Here is a tiny trained network, its code and every weight. The questions are about switching its units off for an input and a class, where a switched-off unit gives its printed mean instead of its output.

import numpy as np


def w(rows, s, z=0):
    codes = np.array(rows[::2]) - 128.0
    scale = np.full(codes.shape[1], s)
    scale[-1] = z or s
    return codes * scale


def norm(h):
    return h / np.sqrt((h * h).mean(-1, keepdims=True) + 1e-5)


def f(y):
    return np.maximum(y, 0)


def log_softmax(a):
    a = a - a.max(-1, keepdims=True)
    return a - np.log(np.exp(a).sum(-1, keepdims=True))


def net(x, mask):
    res = np.array(x, float).reshape(1, 4) / 4 @ E
    u = 0
    for l in range(4):
        y = f(norm(res) @ A[l][:, :-1].T + A[l][:, -1])
        res = res + np.where(mask[u : u + 5], y, B[l][:, -1]) @ B[l][:, :-1]
        u += 5
    return log_softmax(norm(res)[-1] @ U[:, :-1].T + U[:, -1])


A, B = {}, {}
E = w([
[160,255,53,73],'x0',
[38,59,59,51],'x1',
[127,128,129,126],'x2',
[144,124,218,38],'x3',
],0.0009)
A[0] = w([
[177,52,4,210,5],'L0N1',
[32,84,103,95,207],'L0N2',
[98,70,139,176,135],'L0N3',
[105,157,63,62,65],'L0N4',
[89,105,178,161,215],'L0N5',
],0.0021,0.0017)
B[0] = w([
[21,208,49,250,153],'L0N1',
[235,146,168,159,248],'L0N2',
[192,120,92,118,187],'L0N3',
[194,72,149,162,166],'L0N4',
[207,183,36,66,229],'L0N5',
],0.0021,0.0017)
A[1] = w([
[208,133,115,143,6],'L1N1',
[192,191,77,109,117],'L1N2',
[2,52,30,36,115],'L1N3',
[112,138,80,190,87],'L1N4',
[71,84,91,34,201],'L1N5',
],0.0026,0.0015)
B[1] = w([
[184,135,206,180,153],'L1N1',
[175,94,60,102,252],'L1N2',
[235,217,226,252,220],'L1N3',
[86,131,116,113,181],'L1N4',
[170,193,153,159,243],'L1N5',
],0.0031,0.0014)
A[2] = w([
[181,122,52,233,162],'L2N1',
[188,157,74,115,250],'L2N2',
[93,13,211,218,200],'L2N3',
[139,154,149,169,41],'L2N4',
[124,2,153,185,99],'L2N5',
],0.0027,0.0013)
B[2] = w([
[61,129,188,68,240],'L2N1',
[100,2,171,173,251],'L2N2',
[163,226,29,76,183],'L2N3',
[173,196,162,120,137],'L2N4',
[147,163,77,42,159],'L2N5',
],0.0025,0.0029)
A[3] = w([
[173,164,80,47,120],'L3N1',
[92,164,253,2,1],'L3N2',
[144,174,187,168,101],'L3N3',
[143,143,211,33,165],'L3N4',
[90,144,210,77,86],'L3N5',
],0.0029,0.00087)
B[3] = w([
[175,79,78,66,214],'L3N1',
[18,209,71,184,182],'L3N2',
[149,119,186,156,197],'L3N3',
[3,89,65,228,250],'L3N4',
[80,134,21,197,151],'L3N5',
],0.0024,0.0019)
U = w([
[181,194,212,175,149],'0',
[34,178,72,176,132],'1',
[186,140,61,52,134],'2',
[122,84,126,150,164],'3',
[95,77,184,88,84],'4',
[61,180,232,11,6],'5',
[69,167,220,25,21],'6',
[70,172,222,28,16],'7',
],0.012)

Each question gives the input, the list of numbers given to net, and the class t.
The units are the neurons (one row each of A and B). Each row of codes is followed by its name. A weight is (code - 128) times the scale printed after its matrix; where a second scale follows, it is the last column's (A, B and U).
mask holds one flag per neuron, layer by layer. A switched-off neuron (its flag False) gives its mean, the last column of its row in B, instead of its output. The means were averaged over made-up inputs and are rounded, as every weight is.
A unit's drop is (log p(t) with every unit on - log p(t) with that unit switched off) / (log p(t) with every unit on - log p(t) with every unit switched off).
The circuit of an input: a set's keep is (log p(t) with only the set's units on - log p(t) with every unit switched off) / (log p(t) with every unit on - log p(t) with every unit switched off). Starting from the 12 units with the biggest drops (on a tie, the unit counted first), units are removed one at a time, each time the one whose removal leaves the highest keep (on an exact tie, the one counted first), for as long as the keep stays at least 0.8.
circuit, biggest first: the units of the circuit, biggest drop first
top k neurons: the k neurons with the biggest drops, biggest first
k most important neurons of layer l: the k neurons of layer l with the biggest drops, biggest first
drop when u is switched off: that unit's drop, to one decimal
input [-8,8,-4,2], class 0: circuit, biggest first => L1N3; L1N5
input [-8,4,1,8], class 1: top 3 neurons => L3N4; L3N2; L1N2
input [-2,6,2,1], class 0: circuit, biggest first => L1N3
input [-4,5,-5,5], class 0: top 2 neurons => L1N5; L1N3
input [0,-2,-5,0], class 3: top 2 neurons => L1N2; L1N3
input [-5,-4,3,2], class 2: top 3 neurons => L2N3; L1N3; L1N5
input [7,-4,3,1], class 2: circuit, biggest first => L1N3; L1N2
input [-5,-1,-1,7], class 1: 2 most important neurons of layer 3 => L3N2; L3N4
input [1,-5,-6,-2], class 3: circuit, biggest first => L1N3; L1N5; L2N2
input [4,-4,-1,6], class 1: top 2 neurons => L1N3; L0N2
input [-8,4,8,-7], class 2: circuit, biggest first => L2N3; L2N5; L3N4
input [6,8,-8,5], class 0: circuit, biggest first => L1N3; L0N5
input [4,8,-7,8], class 0: top 3 neurons => L1N3; L1N5; L2N1
input [0,5,-6,8], class 1: circuit, biggest first => L3N2
input [-8,2,-6,6], class 2: circuit, biggest first => L2N3; L2N2
input [-8,-6,4,-4], class 2: top 3 neurons => L2N3; L1N3; L2N5
input [-6,3,4,0], class 2: top 2 neurons => L0N2; L2N3
input [-2,8,-5,-7], class 0: top 2 neurons => L1N3; L3N4
input [-8,4,6,8], class 1: top 3 neurons => L3N4; L3N2; L1N2
input [-1,-2,4,0], class 3: circuit, biggest first => L1N3
input [-1,-3,-8,5], class 3: top 2 neurons => L2N1; L0N5
input [-7,-5,6,1], class 2: top 2 neurons => L2N3; L1N3
input [8,-4,5,8], class 1: top 4 neurons => L3N2; L3N4; L0N5; L2N3
input [0,-3,0,-3], class 4: 2 most important neurons of layer 2 => L2N1; L2N2
input [-8,0,-5,6], class 2: top 2 neurons => L2N3; L2N1
input [3,-3,-8,6], class 3: 2 most important neurons of layer 2 => L2N1; L2N2
input [7,7,7,5], class 0: 4 most important neurons of layer 2 => L2N1; L2N3; L2N5; L2N2
input [2,-2,-5,1], class 3: top neuron => L2N2
input [0,8,-7,1], class 0: drop when L1N3 is switched off => 0.4
input [-4,-3,1,7], class 1: drop when L3N2 is switched off => 0.1
